Each row is followed by roughly how far along a hidden order it lies, from 0 to 10. A new part has a new order.
In the rows, 128 means zero.
[146 123 137 106 113 133 121 170 135 137 118 121 132 118  74 127 156 126
 123 133 126 127 140 137 146 148 131 160 154 103 106 136 123 139 136 134
 130 137 115 110 111 122 116 119 155 144 140 131 114 147 132 127 139 124
 116  98 116 149 113 144 103 100 113 129 107 105 138 143 120 129 128 128
 140] | 4
[114 129 174  79 117 129 153 192 114 142 146 178 143 120  78 118  98 111
 158 120  84 150 111 104  80 138 136  89 113 182 181  52 106 194 108  86
 153  59 103 129 102 182  73 102 136 175  98  99 143 112 139 105 153 119
 118 126  42 104 122 133 173 192 159 177 132 136 161  97 120  78 115 114
 120] | 10
[126 124 183  84 116 132 153 195 111 140 145 180 143 115  83 116 120 111
 153 114  93 144 110  96  79 142 131  92 117 176 179  35 103 195 121  92
 152  59  97 123  96 174  71 106 147 194  93 102 138 113 136 111 155 121
 115 117  62 109 125 138 168 182 160 183 131 131 167 103 119  66 108 116
 123] | 10
[127 120 176  84 116 132 156 191 112 144 146 177 145 114  79 118 107 111
 154 116  87 142 114  95  82 143 126  98 116 172 177  45  97 186 118  98
 152  72  93 124  96 165  74  91 145 184  96 103 136 120 136 110 158 120
 111 113  49 109 122 139 161 170 158 172 134 130 166 108 120  74 105 119
 120] | 9
[120 122 164  83 123 130 153 181 118 141 149 171 144 119  89 116 108 112
 154 119  90 144 113  98  74 140 132 107 120 175 168  55 102 198 114  97
 151  72  96 128  99 171  71  92 141 174  95 102 140 116 136 109 152 119
 117 119  56 102 123 134 165 185 164 166 134 129 162 103 120  83 108 119
 119] | 9
[162 116 103 129 126 132 108 111 138 139 110  96 124 124  98 141 193 132
  90 143 141 111 142 155 187 151 108 191 177  60  70 182 119 100 147 171
 111 221 130 112 125  91 157 121 158 116 158 153 114 169 119 140 121 124
 116  94 183 170 110 144  52  52  98  81  86  88 131 160 134 159 128 141
 144] | 0
[117 126 175  83 117 129 149 196 115 141 148 180 144 120  93 116 103 112
 157 118  88 150 113 105  77 138 133  99 117 182 176  56 105 186 110  93
 152  60 103 128  99 179  60  97 140 177  96 100 143 115 139 107 153 119
 118 124  49 110 123 135 169 194 161 175 134 135 163 100 105  79 112 115
 122] | 10
[136 134 115  95 109 123  94 132 142 138 113 108 127 129  63 127 163 128
 118 139 138 138 142 155 154 147 131 177 162  92  98 192 136 124 128 136
 128 168 126 120 123 119 124 135 147 119 156 133 118 154 138 130 126 122
 126 113 139 150 110 137 103  96 116 113 102 105 114 135 121 158 145 123
 141] | 3

[ 85 138  92 118 107 227  89 135 147  97 136 116 133 202 127  50 123 162
 119 140 168 121 115 128 103  66 125  99 167 117 155 149 141 155 126 153
 130 108 122 139  84 129 145 210 237  97 163 125 151 118 104 103 139 132
 160 132 235 151 114  92 151 100  81 134 156 128  86 163 162 102] | 6
[147 120 148 101 136 104 127 127  95 140 167 148 118  93 124 129 143 137
 108 127 131 119 112 151 108 148 158 126 117 135 114 101 137 138 119 111
 108 131 143 138 132 131 136 143  50 167 164  84  68 115 125 127 144 121
 127 142 110 153 138 135  78 143 145 134 128  95  86 146 104 168] | 7
[150 130 143 120 127 122 131 122 106 101 141 165 122  87 140 134 138 136
 108 127 127 113 123 135 123 112 143 117 119 133 140  98 132 139 126 120
 106 123 139 140 132 121 135 133  98 136 156 108 103 125 116 132 136 133
 141 123  80 103 134 115 136 154 134 124 118 113 152 144 121 142] | 4
[182 132 172 138 131 118 140 118 112  89 118 182 129  42 148 138 145 176
 114 121 123  95 126 193 132 131 139 123 129 122 155 109 153 123 112 123
 131 115 135 132  91  88 139 160 123 151 125 103 130 109 133  92 137 141
 125 158  97 132 129  90  99  95 136 139 120 114 106 172 147 185] | 3
[121 133  98 134 116 136 111 128 139 121 109 146 136 151 128 125 114 142
 123 126 137 118 134 101 113  82 100 122 125 116 147 106 127 125 125 112
 144 111 105 140 137 113 147 138 198 123 126 146 176 123 101 113 133 152
 128 127 103  89 115  55 198 135 107 118 134 148 195 132 143 101] | 2
[123 139 104 140 116 143 144 126 149 122  92 149 146 140 137 148 116 112
 137 122 117 129 156  95 151 113 103 140 121 120 143 122 118 109 138 120
 166 129 110 128 139 125 116  88 175 113 102 161 168 146 125 128 116 149
 122 103  94  67 128  97 196 145 127 119 127 156 211 127 139 107] | 0
[141 141 126 120 107 189 126 127 128 100 122 172 144 113 135  87 135 167
 111 134 136 110 131 165 110 104 124 110 125 120 143 126 148 128 111 134
 158 102 119 140  82 100 149 179 204 125 140 128 172 115 114  81 142 148
 143 126 169 137 121  73 136  80 105 126 136 127  89 202 159 140] | 3
[109 140 108 115 102 212 107 130 137 101 130 153 138 185 131  71 127 158
 113 141 149 119 129 132 100  86 123 101 139 124 139 133 141 143 119 142
 143 103 122 145  85 119 152 208 215 109 153 136 151 123 106  93 141 142
 152 114 208 130 120  87 162 101  94 119 145 123  93 172 157 115] | 4
[112  96  65 149 152  94  59 138 155 203 112  58 141 186 109 132  91 148
 155 115 158 119  99 110 102 101  87 147 167  78 149 140 127 117 124 103
 138 137  97 108 154 123 136 148 175 178  79 132 188 107 117 103 144 127
  80 203 115 188  99  63 176 102  89 148 162 188 156  12 141 111] | 3
[107 156 120  99 130 250 136 136 127  65 124 138 112 121 135   1 142 188
 105 143 146 135 118 152  98  34 138  67 102 134 163 159 143 169 106 168
 163  68 125 145 103 101 199 222 255  73 174 109 140 125  84  95 134 141
 198 109 246 178 140 119  63  59 100 132 118  56  78 246 162 120] | 10
